Below are the code and all the weights of a small trained network. Each question names an input and a class and asks about switching units off, where a switched-off unit gives its printed mean instead of its output.

import numpy as np


def w(rows, s, z=0):
    codes = np.array(rows[::2]) - 128.0
    scale = np.full(codes.shape[1], s)
    scale[-1] = z or s
    return codes * scale


def f(y):
    return np.maximum(y, 0)


def log_softmax(a):
    a = a - a.max(-1, keepdims=True)
    return a - np.log(np.exp(a).sum(-1, keepdims=True))


def net(x, mask):
    res = np.array(x, float).reshape(1, 7) / 4 @ E
    y = f(res @ A[0][:, :-1].T + A[0][:, -1])
    res = res + np.where(mask, y, B[0][:, -1]) @ B[0][:, :-1]
    return log_softmax(res[-1] @ U[:, :-1].T + U[:, -1])


A, B = {}, {}
E = w([
[163,104,176,34,55,150,88,78],'x0',
[65,14,128,92,142,61,158,78],'x1',
[105,38,169,129,134,109,146,143],'x2',
[225,45,243,187,101,128,121,81],'x3',
[218,171,49,108,116,88,184,149],'x4',
[70,153,253,125,129,125,211,160],'x5',
[118,181,52,63,114,153,94,82],'x6',
],0.0072)
A[0] = w([
[98,150,127,158,158,146,61,163,250],'N1',
[90,133,166,55,82,130,97,98,90],'N2',
[141,84,181,148,96,137,171,168,79],'N3',
[99,126,143,65,70,150,119,88,67],'N4',
[131,82,135,178,148,137,66,123,198],'N5',
[139,79,178,160,66,102,164,178,108],'N6',
[195,172,14,133,96,151,60,132,243],'N7',
[99,33,87,109,119,18,125,69,117],'N8',
[121,78,158,171,173,145,63,154,183],'N9',
[111,208,115,118,167,143,186,255,197],'N10',
],0.0085,0.0025)
B[0] = w([
[74,138,93,127,115,99,178,209,189],'N1',
[147,82,142,147,115,200,105,63,179],'N2',
[149,164,122,80,105,101,134,114,193],'N3',
[135,100,157,147,92,163,82,98,170],'N4',
[141,210,109,110,135,122,202,142,196],'N5',
[191,181,132,95,68,95,181,52,203],'N6',
[169,171,165,54,1,124,148,113,254],'N7',
[84,113,93,242,195,107,128,178,224],'N8',
[127,165,125,63,147,100,149,146,201],'N9',
[107,113,101,245,203,94,216,171,231],'N10',
],0.0088,0.0085)
U = w([
[82,82,139,190,156,223,10,83,42],'0',
[179,213,149,34,36,149,119,64,125],'1',
[59,192,111,176,189,62,254,213,249],'2',
],0.0072,0.0018)

Each question gives the input, the list of numbers given to net, and the class t.
The units are the neurons (one row each of A and B). Each row of codes is followed by its name. A weight is (code - 128) times the scale printed after its matrix; where a second scale follows, it is the last column's (A, B and U).
mask holds one flag per neuron, in row order. A switched-off neuron (its flag False) gives its mean, the last column of its row in B, instead of its output. The means were averaged over made-up inputs and are rounded, as every weight is.
A unit's drop is (log p(t) with every unit on - log p(t) with that unit switched off) / (log p(t) with every unit on - log p(t) with every unit switched off).
The circuit of an input: a set's keep is (log p(t) with only the set's units on - log p(t) with every unit switched off) / (log p(t) with every unit on - log p(t) with every unit switched off). Starting from all 10 units, units are removed one at a time, each time the one whose removal leaves the highest keep (on an exact tie, the one counted first), for as long as the keep stays at least 0.8.
circuit, biggest first: the units of the circuit, biggest drop first
most important unit: the unit with the biggest drop
top k neurons: the k neurons with the biggest drops, biggest first
drop of u: that unit's drop, to one decimal
input [-1,-8,2,6,0,1,-8], class 1: top 4 neurons : N6, N8, N3, N10
input [7,8,2,3,6,-1,8], class 0: most important unit : N8
input [8,-3,5,-6,-6,6,5], class 0: circuit, biggest first : N7, N2
input [8,5,1,-8,-4,8,-5], class 0: circuit, biggest first : N2, N7, N4
input [-2,-8,2,6,-4,2,-8], class 1: top 2 neurons : N6, N8
input [-4,-6,0,-7,-5,-8,8], class 1: top 2 neurons : N7, N8
input [4,0,-3,3,2,1,-7], class 1: top 2 neurons : N10, N8
input [7,3,7,-8,-6,7,-3], class 1: top 3 neurons : N6, N10, N3
input [8,0,-6,-6,-3,8,1], class 0: top 2 neurons : N7, N2
input [2,-6,-1,2,-3,8,8], class 0: drop of N7 : 0.3
input [-7,0,1,4,5,-8,6], class 1: drop of N1 : 0.0
input [5,1,-7,1,-6,4,3], class 0: drop of N2 : 0.1
